Here is a tiny trained network, its code and every weight. The questions are about switching its units off for an input and a class, where a switched-off unit gives its printed mean instead of its output.

import numpy as np


def w(rows, s, z=0):
    codes = np.array(rows[::2]) - 128.0
    scale = np.full(codes.shape[1], s)
    scale[-1] = z or s
    return codes * scale


def f(y):
    return y / 2 * (1 + np.tanh(0.7978845608 * (y + 0.044715 * y**3)))


def log_softmax(a):
    a = a - a.max(-1, keepdims=True)
    return a - np.log(np.exp(a).sum(-1, keepdims=True))


def net(x, mask):
    res = np.array(x, float).reshape(1, 4) / 4 @ E
    y = f(res @ A[0][:, :-1].T + A[0][:, -1])
    res = res + np.where(mask, y, B[0][:, -1]) @ B[0][:, :-1]
    return log_softmax(res[-1] @ U[:, :-1].T + U[:, -1])


A, B = {}, {}
E = w([
[156,50,142,191,155,171,113,179,35,215],'x0',
[37,120,68,245,139,86,100,231,183,150],'x1',
[128,28,163,190,104,60,251,38,123,133],'x2',
[132,209,98,255,68,161,85,117,55,42],'x3',
],0.0097)
A[0] = w([
[115,63,110,43,183,89,128,151,171,189,67],'neuron 1',
[167,175,104,48,100,121,151,57,117,90,40],'neuron 2',
[118,86,172,167,86,113,165,67,143,135,42],'neuron 3',
[140,71,142,178,137,95,186,125,67,153,109],'neuron 4',
[106,139,145,131,112,120,141,141,125,135,2],'neuron 5',
[97,94,94,166,114,139,130,203,151,151,40],'neuron 6',
[174,93,158,85,183,103,123,127,191,177,10],'neuron 7',
[199,110,152,107,150,189,153,124,3,183,108],'neuron 8',
[86,136,141,107,93,77,143,78,192,67,56],'neuron 9',
[74,119,85,148,146,87,155,175,154,99,33],'neuron 10',
[133,139,132,93,155,216,58,204,100,167,94],'neuron 11',
[139,120,86,178,63,183,108,83,92,88,1],'neuron 12',
],0.011,0.0071)
B[0] = w([
[149,139,135,147,122,99,99,147,79,120,226],'neuron 1',
[96,90,122,149,157,131,107,122,158,139,213],'neuron 2',
[121,145,131,92,144,153,119,90,126,80,199],'neuron 3',
[128,166,153,96,93,147,176,161,165,106,215],'neuron 4',
[7,137,176,105,140,172,75,124,121,61,116],'neuron 5',
[104,90,149,144,133,113,103,109,149,118,189],'neuron 6',
[138,144,144,147,115,133,94,108,95,108,181],'neuron 7',
[100,78,118,142,112,126,96,138,152,146,239],'neuron 8',
[103,148,145,120,97,110,146,185,142,145,209],'neuron 9',
[86,102,140,140,179,160,99,65,149,97,181],'neuron 10',
[147,151,160,89,112,144,169,129,160,103,247],'neuron 11',
[120,156,141,148,134,117,69,127,74,116,187],'neuron 12',
],0.02,0.012)
U = w([
[153,177,153,47,120,143,150,125,145,81,78],'0',
[111,36,124,158,164,115,93,114,153,148,96],'1',
[156,158,132,167,119,94,96,143,4,112,100],'2',
[114,128,122,129,92,95,136,191,158,158,196],'3',
[205,119,70,158,108,68,173,152,150,192,253],'4',
[162,133,74,119,176,120,157,112,91,186,72],'5',
],0.016,0.017)

Each question gives the input, the list of numbers given to net, and the class t.
The units are the neurons (one row each of A and B). Each row of codes is followed by its name. A weight is (code - 128) times the scale printed after its matrix; where a second scale follows, it is the last column's (A, B and U).
mask holds one flag per neuron, in row order. A switched-off neuron (its flag False) gives its mean, the last column of its row in B, instead of its output. The means were averaged over made-up inputs and are rounded, as every weight is.
A unit's drop is (log p(t) with every unit on - log p(t) with that unit switched off) / (log p(t) with every unit on - log p(t) with every unit switched off).
The circuit of an input: a set's keep is (log p(t) with only the set's units on - log p(t) with every unit switched off) / (log p(t) with every unit on - log p(t) with every unit switched off). Starting from all 12 units, units are removed one at a time, each time the one whose removal leaves the highest keep (on an exact tie, the one counted first), for as long as the keep stays at least 0.8.
units of the circuit, in order: the units of the circuit, biggest drop first
unit that matters most: the unit with the biggest drop
k most important neurons: the k neurons with the biggest drops, biggest first
drop when u is switched off: that unit's drop, to one decimal
input [-2,-6,-4,3], class 1: unit that matters most -> neuron 2
input [8,-3,6,-2], class 3: units of the circuit, in order -> [neuron 8; neuron 4]
input [-2,0,2,4], class 2: 3 most important neurons -> [neuron 11; neuron 4; neuron 8]
input [-4,-1,-1,-5], class 2: 2 most important neurons -> [neuron 1; neuron 7]
input [-8,6,-8,-5], class 0: 4 most important neurons -> [neuron 8; neuron 11; neuron 10; neuron 2]
input [-2,-6,5,-6], class 1: 2 most important neurons -> [neuron 2; neuron 11]
input [-1,5,-6,1], class 0: 2 most important neurons -> [neuron 11; neuron 8]
input [-8,-6,4,6], class 3: units of the circuit, in order -> [neuron 9; neuron 2]
input [6,0,2,3], class 3: units of the circuit, in order -> [neuron 4; neuron 8]
input [0,-1,5,-5], class 0: 3 most important neurons -> [neuron 4; neuron 3; neuron 12]
input [7,-2,-6,3], class 3: 4 most important neurons -> [neuron 8; neuron 3; neuron 11; neuron 4]
input [2,7,8,1], class 0: units of the circuit, in order -> [neuron 4; neuron 3]
input [7,-4,7,1], class 0: 2 most important neurons -> [neuron 4; neuron 3]
input [-3,-2,-3,2], class 4: unit that matters most -> neuron 3
input [3,-1,-5,5], class 0: 3 most important neurons -> [neuron 11; neuron 1; neuron 7]
input [-7,8,-7,-1], class 1: 4 most important neurons -> [neuron 10; neuron 4; neuron 6; neuron 3]
input [-2,4,1,-4], class 1: 3 most important neurons -> [neuron 10; neuron 12; neuron 4]
input [-1,0,3,-4], class 2: 2 most important neurons -> [neuron 11; neuron 1]
input [8,-1,5,-4], class 3: drop when neuron 4 is switched off -> 2.6
input [-7,-1,6,-6], class 3: units of the circuit, in order -> [neuron 9]
input [-2,4,-1,6], class 2: drop when neuron 8 is switched off -> 0.1
input [-5,5,0,8], class 2: drop when neuron 5 is switched off -> 0.0
